Below is a small trained network, with its code and all its weights. Each question gives an input and a class and asks what happens when units are switched off, that is, made to give their printed mean instead of their output.

import numpy as np


def w(rows, s, z=0):
    codes = np.array(rows[::2]) - 128.0
    scale = np.full(codes.shape[1], s)
    scale[-1] = z or s
    return codes * scale


def norm(h):
    return h / np.sqrt((h * h).mean(-1, keepdims=True) + 1e-5)


def f(y):
    return np.maximum(y, 0)


def log_softmax(a):
    a = a - a.max(-1, keepdims=True)
    return a - np.log(np.exp(a).sum(-1, keepdims=True))


def net(x, mask):
    res = np.array(x, float).reshape(1, 6) / 4 @ E
    u = 0
    for l in range(3):
        y = f(norm(res) @ A[l][:, :-1].T + A[l][:, -1])
        res = res + np.where(mask[u : u + 9], y, B[l][:, -1]) @ B[l][:, :-1]
        u += 9
    return log_softmax(norm(res)[-1] @ U[:, :-1].T + U[:, -1])


A, B = {}, {}
E = w([
[158,114,180,146,172,104,23,119,29],'x0',
[200,105,118,192,68,120,111,136,184],'x1',
[116,55,254,110,181,102,160,145,86],'x2',
[196,162,166,11,53,114,161,207,172],'x3',
[254,104,99,142,163,46,99,197,113],'x4',
[44,201,138,169,185,51,81,254,196],'x5',
],0.0066)
A[0] = w([
[163,177,151,197,223,114,67,113,75,103],'L0N0',
[95,108,172,115,105,146,124,145,119,5],'L0N1',
[190,126,170,37,93,192,137,96,67,145],'L0N2',
[138,176,107,142,140,62,104,223,203,104],'L0N3',
[95,254,98,142,201,139,78,158,178,162],'L0N4',
[125,123,178,85,185,102,123,154,128,104],'L0N5',
[45,171,87,104,158,103,71,117,147,86],'L0N6',
[137,121,132,115,147,121,110,120,160,9],'L0N7',
[101,82,48,140,165,137,57,82,81,12],'L0N8',
],0.0093,0.0032)
B[0] = w([
[89,40,168,172,135,125,121,178,67,231],'L0N0',
[97,168,116,162,210,128,160,95,179,144],'L0N1',
[105,184,109,42,118,205,52,156,168,252],'L0N2',
[156,161,73,2,130,177,229,66,196,254],'L0N3',
[125,115,110,75,54,199,102,116,150,248],'L0N4',
[120,142,149,120,178,58,181,124,132,190],'L0N5',
[146,41,108,124,142,199,119,181,172,197],'L0N6',
[128,89,147,84,191,108,167,131,136,128],'L0N7',
[120,112,119,191,174,119,57,187,120,200],'L0N8',
],0.009,0.0068)
A[1] = w([
[255,181,96,77,72,116,124,144,122,189],'L1N0',
[145,170,117,169,85,157,181,110,144,55],'L1N1',
[149,136,104,59,98,20,140,176,100,38],'L1N2',
[241,142,94,76,184,92,110,157,101,122],'L1N3',
[155,106,72,182,127,172,174,88,55,6],'L1N4',
[95,109,204,111,177,140,200,191,95,41],'L1N5',
[121,95,145,153,155,74,113,196,68,50],'L1N6',
[195,83,93,146,60,58,128,162,194,55],'L1N7',
[189,112,131,142,84,150,67,135,236,213],'L1N8',
],0.0092,0.0019)
B[1] = w([
[76,64,60,114,69,254,164,127,94,254],'L1N0',
[130,195,142,101,107,58,142,87,160,162],'L1N1',
[159,109,96,197,109,171,168,152,80,168],'L1N2',
[172,102,119,89,88,122,231,65,121,202],'L1N3',
[143,114,113,165,108,135,75,144,101,166],'L1N4',
[133,147,146,125,141,76,86,127,135,202],'L1N5',
[209,129,130,143,69,111,163,107,104,189],'L1N6',
[135,99,88,67,106,158,153,161,138,173],'L1N7',
[45,113,151,70,120,179,166,111,138,254],'L1N8',
],0.0097,0.0069)
A[2] = w([
[126,112,238,48,240,42,153,134,103,144],'L2N0',
[141,168,18,132,115,228,97,58,224,135],'L2N1',
[117,123,85,201,157,120,153,108,65,143],'L2N2',
[181,183,58,191,99,195,73,47,83,3],'L2N3',
[66,188,87,228,87,139,156,66,196,102],'L2N4',
[254,121,42,53,158,90,133,199,125,149],'L2N5',
[138,200,113,196,75,140,181,88,121,15],'L2N6',
[53,183,205,35,200,35,161,237,209,28],'L2N7',
[169,187,23,141,114,166,172,241,144,165],'L2N8',
],0.007,0.0028)
B[2] = w([
[136,254,117,136,104,64,115,78,171,174],'L2N0',
[145,117,113,94,73,110,201,31,47,255],'L2N1',
[151,144,117,177,97,137,139,188,145,154],'L2N2',
[132,189,181,163,209,87,139,74,220,157],'L2N3',
[167,150,203,99,48,105,185,141,40,157],'L2N4',
[63,169,125,132,97,127,221,58,112,175],'L2N5',
[114,148,200,131,128,129,179,122,84,131],'L2N6',
[122,151,65,144,191,180,42,146,233,171],'L2N7',
[113,160,121,154,76,177,132,124,2,188],'L2N8',
],0.0086,0.0097)
U = w([
[148,162,169,159,120,39,186,120,114,3],'0',
[86,193,137,109,209,120,43,135,222,89],'1',
[118,21,133,234,136,135,43,214,105,65],'2',
[75,119,84,24,75,251,179,117,146,249],'3',
],0.013,0.0022)

Each question gives the input, the list of numbers given to net, and the class t.
The units are the neurons (one row each of A and B). Each row of codes is followed by its name. A weight is (code - 128) times the scale printed after its matrix; where a second scale follows, it is the last column's (A, B and U).
mask holds one flag per neuron, layer by layer. A switched-off neuron (its flag False) gives its mean, the last column of its row in B, instead of its output. The means were averaged over made-up inputs and are rounded, as every weight is.
A unit's drop is (log p(t) with every unit on - log p(t) with that unit switched off) / (log p(t) with every unit on - log p(t) with every unit switched off).
most important unit: the unit with the biggest drop
top k neurons: the k neurons with the biggest drops, biggest first
top k neurons in layer l: the k neurons of layer l with the biggest drops, biggest first
drop of u: that unit's drop, to one decimal
input [-4,-5,8,-8,5,-1], class 0: top 2 neurons in layer 1 -> [L1N0, L1N6]
input [7,-2,4,-3,7,-4], class 0: most important unit -> L1N0
input [4,-6,8,-4,6,8], class 0: top 2 neurons -> [L1N6, L0N2]
input [7,-1,-3,-1,-7,2], class 2: top 2 neurons -> [L0N3, L0N0]
input [8,-8,-2,2,2,5], class 1: top 2 neurons in layer 2 -> [L2N0, L2N1]
input [-6,-1,6,7,-4,-1], class 1: top 2 neurons -> [L0N3, L0N4]
input [-3,7,8,-6,4,7], class 1: top 2 neurons -> [L0N3, L2N7]
input [2,1,-1,-3,1,-5], class 2: top 2 neurons in layer 0 -> [L0N3, L0N8]
input [2,0,2,3,-7,2], class 1: top 2 neurons -> [L1N0, L0N3]
input [-5,1,7,-8,-4,-6], class 0: top 3 neurons in layer 2 -> [L2N3, L2N7, L2N4]
input [6,-2,8,1,-8,-5], class 1: top 2 neurons in layer 0 -> [L0N4, L0N3]
input [3,-8,-5,-6,-5,-8], class 1: top 2 neurons in layer 1 -> [L1N0, L1N8]
input [-7,2,5,-7,-8,-3], class 0: top 2 neurons in layer 1 -> [L1N0, L1N8]
input [5,-2,-1,-6,5,6], class 2: most important unit -> L0N0
input [1,5,4,-8,0,2], class 2: drop of L1N7 -> 0.0
input [-1,-6,-8,-5,3,-1], class 2: drop of L0N2 -> 0.2
input [-2,-5,8,-3,8,-6], class 0: drop of L1N0 -> 0.1
